Here is a tiny trained network, its code and every weight. The questions are about switching its units off for an input and a target symbol, where a switched-off unit gives its printed mean instead of its output.

import numpy as np


def w(rows, s, z=0):
    codes = np.array(rows[::2]) - 128.0
    scale = np.full(codes.shape[1], s)
    scale[-1] = z or s
    return codes * scale


def f(y):
    return np.maximum(y, 0)


def softmax(a):
    e = np.exp(a - a.max(-1, keepdims=True))
    return e / e.sum(-1, keepdims=True)


def log_softmax(a):
    a = a - a.max(-1, keepdims=True)
    return a - np.log(np.exp(a).sum(-1, keepdims=True))


def net(x, mask):
    ids = ['Δβγεζηθλξσφ'.index(c) for c in x.split()]
    T = len(ids)
    res = E[ids] + P[:T]
    u = 0
    for l in range(2):
        q, k, v = (res @ M[l].T for M in (Q, K, V))
        z = softmax(np.where(np.tri(T) > 0, q @ k.T / 3**0.5, -1e9)) @ v
        res = res + np.where(mask[u], z, O[l][:, -1]) @ O[l][:, :-1]
        u += 1
        y = f(res @ A[l][:, :-1].T + A[l][:, -1])
        res = res + np.where(mask[u : u + 4], y, B[l][:, -1]) @ B[l][:, :-1]
        u += 4
    return log_softmax(res[-1] @ U[:, :-1].T + U[:, -1])


Q, K, V, O, A, B = {}, {}, {}, {}, {}, {}
E = w([
[98,116,30,189,111,107,86,105],'Δ',
[177,152,122,98,139,19,127,168],'β',
[54,155,38,126,147,231,134,39],'γ',
[63,67,160,167,36,97,137,199],'ε',
[146,143,71,199,171,130,165,52],'ζ',
[101,194,130,90,117,56,13,140],'η',
[96,74,137,122,146,107,81,219],'θ',
[148,68,130,27,147,116,213,192],'λ',
[6,128,167,202,160,115,191,190],'ξ',
[255,120,129,53,23,206,46,98],'σ',
[125,95,96,166,71,207,174,212],'φ',
],0.0096)
P = w([
[160,213,123,189,111,158,71,160],'0',
[78,249,125,38,64,115,201,2],'1',
[167,113,137,172,198,188,145,146],'2',
[135,7,75,150,155,91,85,128],'3',
[84,235,127,31,65,118,200,26],'4',
[127,104,132,155,195,200,156,135],'5',
],0.0095)
Q[0] = w([
[17,132,167,206,194,90,156,171],'L0H1',
[202,48,127,181,160,87,1,127],'L0H1',
[155,237,145,99,134,192,183,141],'L0H1',
],0.0067)
K[0] = w([
[56,117,140,157,186,105,166,150],'L0H1',
[213,25,99,100,184,113,110,135],'L0H1',
[123,244,196,116,120,159,121,104],'L0H1',
],0.011)
V[0] = w([
[95,158,80,242,156,152,30,189],'L0H1',
[142,79,142,164,212,223,174,244],'L0H1',
[165,2,27,184,147,72,88,103],'L0H1',
],0.0061)
O[0] = w([
[207,194,195,242,132,154,2,150,154],'L0H1',
[155,162,194,58,228,213,118,198,3],'L0H1',
[95,197,15,117,132,99,94,214,80],'L0H1',
],0.0074,0.0039)
A[0] = w([
[160,69,163,50,152,193,96,164,105],'L0N1',
[160,140,82,90,144,216,77,110,251],'L0N2',
[98,160,171,153,90,75,59,194,105],'L0N3',
[97,95,209,180,195,254,107,243,201],'L0N4',
],0.008,0.0018)
B[0] = w([
[195,150,106,50,182,144,137,191,162],'L0N1',
[183,154,28,72,83,159,62,92,194],'L0N2',
[181,93,205,170,96,72,65,136,221],'L0N3',
[2,187,157,140,112,142,131,186,255],'L0N4',
],0.0091,0.0065)
Q[1] = w([
[54,209,70,75,42,145,192,57],'L1H1',
[135,46,1,180,129,182,43,164],'L1H1',
[128,88,84,175,235,217,118,185],'L1H1',
],0.0045)
K[1] = w([
[148,143,152,192,73,255,122,95],'L1H1',
[117,60,44,139,160,150,107,137],'L1H1',
[88,78,74,90,199,126,143,163],'L1H1',
],0.0067)
V[1] = w([
[200,140,5,112,83,193,95,20],'L1H1',
[225,3,249,137,62,86,135,161],'L1H1',
[45,63,125,25,135,166,206,24],'L1H1',
],0.0058)
O[1] = w([
[110,129,178,171,2,115,183,157,115],'L1H1',
[29,49,86,90,201,95,76,253,133],'L1H1',
[98,105,200,109,145,144,129,34,4],'L1H1',
],0.0073,0.021)
A[1] = w([
[169,116,144,207,98,151,96,107,181],'L1N1',
[123,126,206,106,169,75,71,152,241],'L1N2',
[254,117,129,162,157,113,131,143,137],'L1N3',
[155,71,69,124,159,100,56,166,2],'L1N4',
],0.0088,0.0045)
B[1] = w([
[123,106,155,124,141,190,84,60,191],'L1N1',
[161,144,204,154,71,26,182,97,194],'L1N2',
[189,66,54,139,254,25,197,55,186],'L1N3',
[64,63,190,46,130,198,68,97,246],'L1N4',
],0.0089,0.014)
U = w([
[156,199,43,137,109,82,131,253,37],'Δ',
[174,156,83,32,139,140,145,142,188],'β',
[132,82,104,156,219,179,107,64,102],'γ',
[80,153,147,46,183,182,82,117,7],'ε',
[150,163,83,157,70,111,114,139,252],'ζ',
[84,94,183,76,117,129,110,22,14],'η',
[109,77,107,113,156,68,188,161,246],'θ',
[50,78,161,145,95,216,115,204,153],'λ',
[193,154,83,183,175,41,172,122,172],'ξ',
[173,178,194,139,79,97,114,81,106],'σ',
[74,161,164,195,86,65,158,187,56],'φ',
],0.0081,0.0036)

Each question gives the input, a string of symbols that net reads in full, and the target symbol t.
The units are the heads (3 rows each of Q, K, V and O) and the neurons (one row each of A and B). Each row of codes is followed by its name. A weight is (code - 128) times the scale printed after its matrix; where a second scale follows, it is the last column's (O, A, B and U).
mask holds one flag per unit, layer by layer, with each layer's heads first. A switched-off unit (its flag False) gives its mean, the last column of its rows in O or B, instead of its output. The means were averaged over made-up inputs and are rounded, as every weight is.
A unit's drop is (log p(t) with every unit on - log p(t) with that unit switched off) / (log p(t) with every unit on - log p(t) with every unit switched off).
The circuit of an input: a set's keep is (log p(t) with only the set's units on - log p(t) with every unit switched off) / (log p(t) with every unit on - log p(t) with every unit switched off). Starting from all 10 units, units are removed one at a time, each time the one whose removal leaves the highest keep (on an exact tie, the one counted first), for as long as the keep stays at least 0.8.
circuit, biggest first: the units of the circuit, biggest drop first
most important unit: the unit with the biggest drop
top k neurons: the k neurons with the biggest drops, biggest first
input η φ β σ ζ, target λ: top 3 neurons : L0N3; L1N4; L1N3
input θ φ β γ φ, target β: circuit, biggest first : L0N4; L0H1; L1H1; L0N3
input ζ ζ ξ Δ ξ ξ, target ε: circuit, biggest first : L1H1; L0H1; L0N4
input ξ ε η η ξ, target γ: circuit, biggest first : L1H1; L0N4; L0H1
input ξ σ σ η θ, target γ: circuit, biggest first : L0H1; L1H1; L0N4; L0N3
input γ φ Δ, target ζ: top 2 neurons : L1N4; L0N4
input λ Δ ε, target φ: circuit, biggest first : L1N4; L0N4; L0H1; L0N2
input ξ ε φ γ, target σ: top 2 neurons : L0N2; L1N4
input ε γ β ζ, target ξ: top 3 neurons : L1N4; L1N3; L0N4
input η η σ ζ ξ, target λ: top 3 neurons : L0N3; L1N3; L1N4
input Δ Δ φ σ, target ζ: circuit, biggest first : L1H1; L0H1; L0N2
input ε η η φ φ, target ε: top 2 neurons : L0N3; L1N4
input η ξ ε ζ ε, target λ: top 3 neurons : L0N3; L1N4; L1N3
input ζ ε η, target σ: circuit, biggest first : L1H1; L0H1; L1N2; L0N3
input θ φ λ β η, target β: top 4 neurons : L0N4; L0N3; L0N2; L1N1
input η ζ φ ξ, target φ: circuit, biggest first : L0N4; L1N2; L0H1; L0N3
input η ζ η ξ φ, target λ: top 2 neurons : L0N3; L1N4
input Δ η η λ η, target Δ: circuit, biggest first : L0H1; L0N3; L1H1
input β ζ β ε λ, target θ: circuit, biggest first : L0H1; L1H1; L0N3
input σ ε λ β η, target φ: most important unit : L1H1
input γ θ ξ θ, target ε: most important unit : L1N4
